Here is a tiny trained network, its code and every weight. The questions are about switching its units off for an input and a target symbol, where a switched-off unit gives its printed mean instead of its output.

import numpy as np


def w(rows, s, z=0):
    codes = np.array(rows[::2]) - 128.0
    scale = np.full(codes.shape[1], s)
    scale[-1] = z or s
    return codes * scale


def norm(h):
    return h / np.sqrt((h * h).mean(-1, keepdims=True) + 1e-5)


def f(y):
    return np.maximum(y, 0)


def softmax(a):
    e = np.exp(a - a.max(-1, keepdims=True))
    return e / e.sum(-1, keepdims=True)


def log_softmax(a):
    a = a - a.max(-1, keepdims=True)
    return a - np.log(np.exp(a).sum(-1, keepdims=True))


def net(x, mask):
    ids = ['ΘΣΩγδηξψ'.index(c) for c in x.split()]
    T = len(ids)
    res = E[ids] + P[:T]
    u = 0
    for l in range(2):
        r = norm(res)
        for j in range(2):
            rows = slice(4 * j, 4 * j + 4)
            q, k, v = (r @ M[l][rows].T for M in (Q, K, V))
            z = softmax(np.where(np.tri(T) > 0, q @ k.T / 4**0.5, -1e9)) @ v
            o = O[l][rows]
            res = res + np.where(mask[u + j], z, o[:, -1]) @ o[:, :-1]
        u += 2
        y = f(norm(res) @ A[l][:, :-1].T + A[l][:, -1])
        res = res + np.where(mask[u : u + 12], y, B[l][:, -1]) @ B[l][:, :-1]
        u += 12
    return log_softmax(norm(res)[-1] @ U[:, :-1].T + U[:, -1])


Q, K, V, O, A, B = {}, {}, {}, {}, {}, {}
E = w([
[110,181,149,137],'Θ',
[141,131,94,129],'Σ',
[114,137,105,147],'Ω',
[246,94,186,244],'γ',
[105,143,147,145],'δ',
[160,141,97,115],'η',
[169,134,111,128],'ξ',
[136,186,105,131],'ψ',
],0.011)
P = w([
[118,175,121,128],'0',
[253,227,227,140],'1',
[195,153,211,147],'2',
[185,131,177,150],'3',
[155,112,155,152],'4',
[145,113,124,155],'5',
[132,118,118,157],'6',
[120,130,119,166],'7',
[106,130,110,175],'8',
[93,130,100,178],'9',
[71,102,85,198],'10',
[107,95,114,236],'11',
],0.0047)
Q[0] = w([
[180,30,218,140],'L0H0',
[135,73,254,105],'L0H0',
[52,34,145,153],'L0H0',
[135,231,142,204],'L0H0',
[130,224,86,148],'L0H1',
[157,205,145,226],'L0H1',
[163,88,218,138],'L0H1',
[135,92,175,11],'L0H1',
],0.0059)
K[0] = w([
[224,32,109,216],'L0H0',
[187,12,143,109],'L0H0',
[163,82,21,22],'L0H0',
[18,99,169,166],'L0H0',
[106,211,35,102],'L0H1',
[113,219,154,222],'L0H1',
[88,59,171,225],'L0H1',
[114,3,114,58],'L0H1',
],0.0048)
V[0] = w([
[193,100,125,188],'L0H0',
[106,137,139,49],'L0H0',
[213,104,46,132],'L0H0',
[129,187,179,150],'L0H0',
[136,111,142,58],'L0H1',
[182,38,140,104],'L0H1',
[253,90,237,230],'L0H1',
[210,96,191,242],'L0H1',
],0.0039)
O[0] = w([
[67,214,129,110,179],'L0H0',
[160,66,134,145,66],'L0H0',
[75,207,163,89,136],'L0H0',
[125,101,89,127,229],'L0H0',
[134,133,187,133,65],'L0H1',
[175,199,141,115,42],'L0H1',
[106,255,112,151,252],'L0H1',
[114,243,66,145,233],'L0H1',
],0.0048,0.003)
A[0] = w([
[129,104,157,75,75],'L0N0',
[119,100,43,112,120],'L0N1',
[110,146,82,111,124],'L0N2',
[2,66,217,86,2],'L0N3',
[75,81,170,84,106],'L0N4',
[131,54,100,154,88],'L0N5',
[189,129,119,91,112],'L0N6',
[42,158,166,191,119],'L0N7',
[107,136,87,88,111],'L0N8',
[184,163,233,152,93],'L0N9',
[82,136,82,142,98],'L0N10',
[172,111,136,73,104],'L0N11',
],0.006,0.0094)
B[0] = w([
[127,89,102,163,128],'L0N0',
[143,164,163,123,199],'L0N1',
[153,115,144,140,216],'L0N2',
[42,135,255,122,128],'L0N3',
[198,143,97,117,130],'L0N4',
[88,151,127,102,134],'L0N5',
[61,139,146,148,145],'L0N6',
[182,120,98,107,254],'L0N7',
[130,133,151,118,144],'L0N8',
[69,119,66,152,172],'L0N9',
[189,161,161,122,177],'L0N10',
[81,155,158,145,131],'L0N11',
],0.009,0.0026)
Q[1] = w([
[217,201,110,254],'L1H0',
[245,215,185,205],'L1H0',
[164,187,130,221],'L1H0',
[244,206,144,244],'L1H0',
[209,185,98,218],'L1H1',
[65,10,171,3],'L1H1',
[11,47,206,47],'L1H1',
[161,181,181,213],'L1H1',
],0.0091)
K[1] = w([
[63,110,178,30],'L1H0',
[54,128,117,25],'L1H0',
[68,115,146,53],'L1H0',
[76,134,132,1],'L1H0',
[112,62,194,159],'L1H1',
[89,215,44,108],'L1H1',
[62,151,31,42],'L1H1',
[174,16,143,114],'L1H1',
],0.01)
V[1] = w([
[105,111,80,244],'L1H0',
[113,102,146,254],'L1H0',
[49,152,81,70],'L1H0',
[239,211,88,131],'L1H0',
[182,182,137,122],'L1H1',
[157,48,80,159],'L1H1',
[73,154,171,204],'L1H1',
[154,84,172,150],'L1H1',
],0.0087)
O[1] = w([
[222,178,139,176,107],'L1H0',
[254,149,177,136,73],'L1H0',
[79,109,41,189,158],'L1H0',
[92,146,197,189,253],'L1H0',
[106,144,162,175,212],'L1H1',
[123,206,122,84,123],'L1H1',
[213,119,102,181,162],'L1H1',
[183,154,179,78,122],'L1H1',
],0.0094,0.0057)
A[1] = w([
[129,37,168,190,122],'L1N0',
[217,201,155,105,145],'L1N1',
[19,91,175,65,75],'L1N2',
[78,120,218,211,92],'L1N3',
[135,157,26,43,98],'L1N4',
[3,6,69,76,4],'L1N5',
[132,176,17,58,107],'L1N6',
[91,109,177,211,97],'L1N7',
[88,56,21,142,5],'L1N8',
[75,85,81,222,144],'L1N9',
[235,144,48,79,151],'L1N10',
[115,12,153,236,175],'L1N11',
],0.0063,0.0038)
B[1] = w([
[168,105,81,69,174],'L1N0',
[92,179,162,225,197],'L1N1',
[222,195,114,142,163],'L1N2',
[170,84,137,152,253],'L1N3',
[51,184,168,129,167],'L1N4',
[253,186,197,16,175],'L1N5',
[26,168,172,128,174],'L1N6',
[169,105,103,107,226],'L1N7',
[175,99,164,6,156],'L1N8',
[157,128,132,57,246],'L1N9',
[162,69,71,213,196],'L1N10',
[201,107,85,74,245],'L1N11',
],0.0073,0.0051)
U = w([
[64,245,178,114,139],'Θ',
[46,2,77,202,136],'Σ',
[160,10,233,93,144],'Ω',
[248,194,82,64,3],'γ',
[26,80,135,89,243],'δ',
[215,34,106,25,132],'η',
[135,109,120,127,70],'ξ',
[74,167,13,138,116],'ψ',
],0.0091,0.0044)

Each question gives the input, a string of symbols that net reads in full, and the target symbol t.
The units are the heads (4 rows each of Q, K, V and O) and the neurons (one row each of A and B). Each row of codes is followed by its name. A weight is (code - 128) times the scale printed after its matrix; where a second scale follows, it is the last column's (O, A, B and U).
mask holds one flag per unit, layer by layer, with each layer's heads first. A switched-off unit (its flag False) gives its mean, the last column of its rows in O or B, instead of its output. The means were averaged over made-up inputs and are rounded, as every weight is.
A unit's drop is (log p(t) with every unit on - log p(t) with that unit switched off) / (log p(t) with every unit on - log p(t) with every unit switched off).
The circuit of an input: a set's keep is (log p(t) with only the set's units on - log p(t) with every unit switched off) / (log p(t) with every unit on - log p(t) with every unit switched off). Starting from the 12 units with the biggest drops (on a tie, the unit counted first), units are removed one at a time, each time the one whose removal leaves the highest keep (on an exact tie, the one counted first), for as long as the keep stays at least 0.8.
units of the circuit, in order: the units of the circuit, biggest drop first
most important unit: the unit with the biggest drop
top k neurons: the k neurons with the biggest drops, biggest first
top k neurons in layer l: the k neurons of layer l with the biggest drops, biggest first
drop of u: that unit's drop, to one decimal
input ξ Σ ξ ψ η η Θ ξ, target Σ: most important unit : L1H0
input δ η Θ, target γ: units of the circuit, in order : [L0H0; L0H1; L1H1]
input Θ δ Θ Θ ψ ξ ψ Θ ψ Ω Ω, target Θ: top 4 neurons : [L0N9; L0N7; L0N10; L0N1]
input Θ Σ Θ ξ, target Θ: top 2 neurons : [L0N7; L0N9]
input Σ Ω ξ δ Θ δ γ ξ γ γ γ, target δ: units of the circuit, in order : [L1H0; L0H1; L0N1; L0H0]
input δ ψ Θ ξ δ ξ Θ, target γ: units of the circuit, in order : [L0H0; L0H1; L1H1]
input ξ ξ ξ δ δ Θ η ψ, target Σ: units of the circuit, in order : [L0H0; L1H1]
input Ω Σ ξ ξ ξ δ, target ψ: top 2 neurons in layer 0 : [L0N5; L0N7]
input Ω δ δ Θ ψ Θ Θ, target ψ: top 3 neurons in layer 0 : [L0N5; L0N7; L0N9]
input δ ξ ξ ψ η ξ Ω ψ Σ ψ Σ ψ, target γ: units of the circuit, in order : [L0H0; L0H1; L1H1]
input Σ Θ ξ η η δ Ω η Θ ψ ξ, target δ: top 2 neurons : [L0N4; L0N9]
input Θ Σ Σ δ ψ Θ ψ Ω Ω Σ, target Θ: top 3 neurons : [L0N7; L0N9; L0N1]
input η ψ Θ δ δ δ η δ, target η: top 2 neurons : [L0N6; L0N11]
input δ ψ η δ, target γ: most important unit : L0H0
input ψ Θ δ Θ, target Ω: top 2 neurons : [L0N1; L0N7]
input Ω δ ψ δ δ, target ψ: top 4 neurons in layer 0 : [L0N5; L0N7; L0N9; L0N4]
input η Θ Θ ξ Ω Σ Σ Σ, target η: top 2 neurons in layer 0 : [L0N6; L0N11]
input Ω ξ δ η, target ψ: top 3 neurons in layer 0 : [L0N5; L0N9; L0N7]
input η Σ ψ Θ, target η: top 3 neurons in layer 0 : [L0N6; L0N11; L0N7]
input Σ ψ ξ γ Ω δ γ Ω Θ Σ Θ Σ, target δ: top neuron : [L0N5]
input δ ξ ξ Θ η ξ Ω Θ Σ Θ ξ, target γ: top 2 neurons : [L0N5; L0N9]
input δ Σ Σ Ω δ δ δ ξ ψ, target γ: top 2 neurons in layer 0 : [L0N5; L0N9]
input Θ ψ ξ, target Θ: drop of L0H0 : 2.5
input ξ ψ Θ η ψ δ Ω, target Σ: drop of L0N7 : 0.1
input ξ Ω Σ, target Σ: drop of L1N5 : 0.0
input ψ δ δ ψ, target Ω: drop of L0H1 : 0.5
input ξ Θ η ξ δ Ω, target Σ: units of the circuit, in order : [L1H1]
